[136 117 102 135 125 139] gives 136, 139

[[149 140 120 119 134 131 109]
 [136 138 118 120 128 132 120]
 [143 139 122 118 121 125 117]] gives 149, 117

[104 151 148 130] gives 104, 130

[130 102 145 130 133 122] gives 130, 122

[[134 133 135 136 125]
 [152 158 147 149 113]] gives 134, 113

[127 136 137 149 106 136] gives 127, 136
---
[[115 103 138 109 149 142 124]
 [123 142 141 119 139 157 102]] => 115

[[114 102 122 135 136 128 119]
 [136 105 128 144 146 123 136]
 [131  98 150 141 127 128 108]] => 136

[[140 132 148 116 146 122 128]
 [116 115 115 106 126 131 135]
 [119 145 116 121 131 111 116]] => 116

[[129 130 146 136 138 131 131]
 [127 130 143 131 133 129 156]] => 129

[[138 116 127 114 118 144 119]
 [123 134 123 125 154 123 140]] => 138

[[151 100 107 107]
 [110 145 102 152]
 [119  98 110  98]] => 110

[[138 123 128 131 152]
 [122 124 127 123 126]] => 138

[[111 137 104 140 110 119]
 [142 113 131 134 155 149]
 [128 146 130 144 134 131]] => 142
---
[116 122 113 132 103 130]
122
[107 129 131 144 104 136]
129
[129 138 144 130 144 152]
138
[132 128 143 144 130 102]
128
[105 107 136 126 131 136]
107
[155 105 130 121 152 148]
105
---
[129 144 100 135 111 124 101] out 111

[[147 128 131 120 149 137]
 [122 142 135 143 134 127]
 [127 139 136 135 115 148]] out 122

[[107 129 129 126 118 146]
 [109 135 131 127 121 150]
 [112 137 131 127 122 151]] out 112

[113 122 117 124 106] out 117

[106 142 130 133] out 133

[[106 132 131 133 122]
 [119 125 121 120 142]] out 120
---
[122 102 130 121 134]
121
[130 128 102 108 113 154 107]
154
[141 125 135 156 149  99 132]
99
[121 101 117 123 118 128]
118
[132 139 105 157 118]
157
[128 132 114 148 140 152]
140
---
136,147,122,157 out 157, 136

125,102,128,139 out 139, 125

131,139,131,141,151,157 out 157, 131

138,135,140,118,129
126,132,136,118,131
110,117,121,104,104
out 129, 110

107,142,131,136,122,153,108
134,107,129,143,140,110,139
152,122,124,106,155,114,146
out 108, 152

127,101,127,145,131
125,114,108,133,115
out 131, 125

105,148,105,154 out 154, 105

100,118,140,142 out 142, 100

124,121,105,127 out 127, 124
---
Input: [110 132 139 100 139 133 124]
Output: 139
Input: [142 132 158 129 121 101]
Output: 129
Input: [107 135 130 128]
Output: 135
Input: [114 131 128 106 139 127 120]
Output: 139
Input: [128 117 134 150]
Output: 117
Input: [135 109 107 117 134 100 152]
Output: 134
Input: [ 98 140 137 142]
Output: 140
Input: [136 133 158 136 123]
Output: 158
Input: [112 149 112 134 126]
Output: 112
Input: [151 101 113 135 115]
Output: 113
---
[121 156 119 146] Out: 119
[154 112 146 133] Out: 146
[144 109 150 145] Out: 150
[126 154 119 130] Out: 119
[104 135 118 137] Out: 118
[131 117 150 121] Out: 150
[123 153 105 108] Out: 105
[141 105 120 108] Out: 120
[135 131 149 141] Out: 149
---
[151 142 125 146 144] -> 125
[125 142 143 132 103] -> 143
[151 121 117  99 136] -> 117
[143 141 147 104 129] -> 147
[114 153 156 124 140] -> 156
[145 140 136 127 102] -> 136
[132 127 139 155 135] -> 139
[121 100 124 127 112] -> 124
---
Q: [[133, 123, 139, 127, 129], [115, 118, 106, 121, 122]]
A: 106
Q: [[148, 127, 107, 144, 111, 147], [127, 131, 148, 107, 144, 111]]
A: 148
Q: [[129, 126, 122, 103, 126, 134, 149], [122, 115, 120, 137, 127, 107, 127]]
A: 120
Q: [[122, 114, 117, 140, 140, 137], [157, 118, 121, 120, 117, 138]]
A: 121
Q: [[137, 132, 123, 99, 137], [128, 155, 136, 108, 135]]
A: 136
Q: [[129, 116, 127, 140], [127, 129, 105, 158]]
A: 105
Q: [[135, 104, 148, 141, 154, 154], [105, 147, 139, 152, 119, 141]]
A: 139
Q: [[126, 131, 105, 126, 136, 122, 136], [154, 120, 139, 137, 146, 122, 139]]
A: 139
Q: [[121, 117, 114, 128], [144, 119, 151, 125]]
A: 151
Q: [[153, 119, 131, 121, 135], [124, 123, 140, 126, 122]]
A: 140
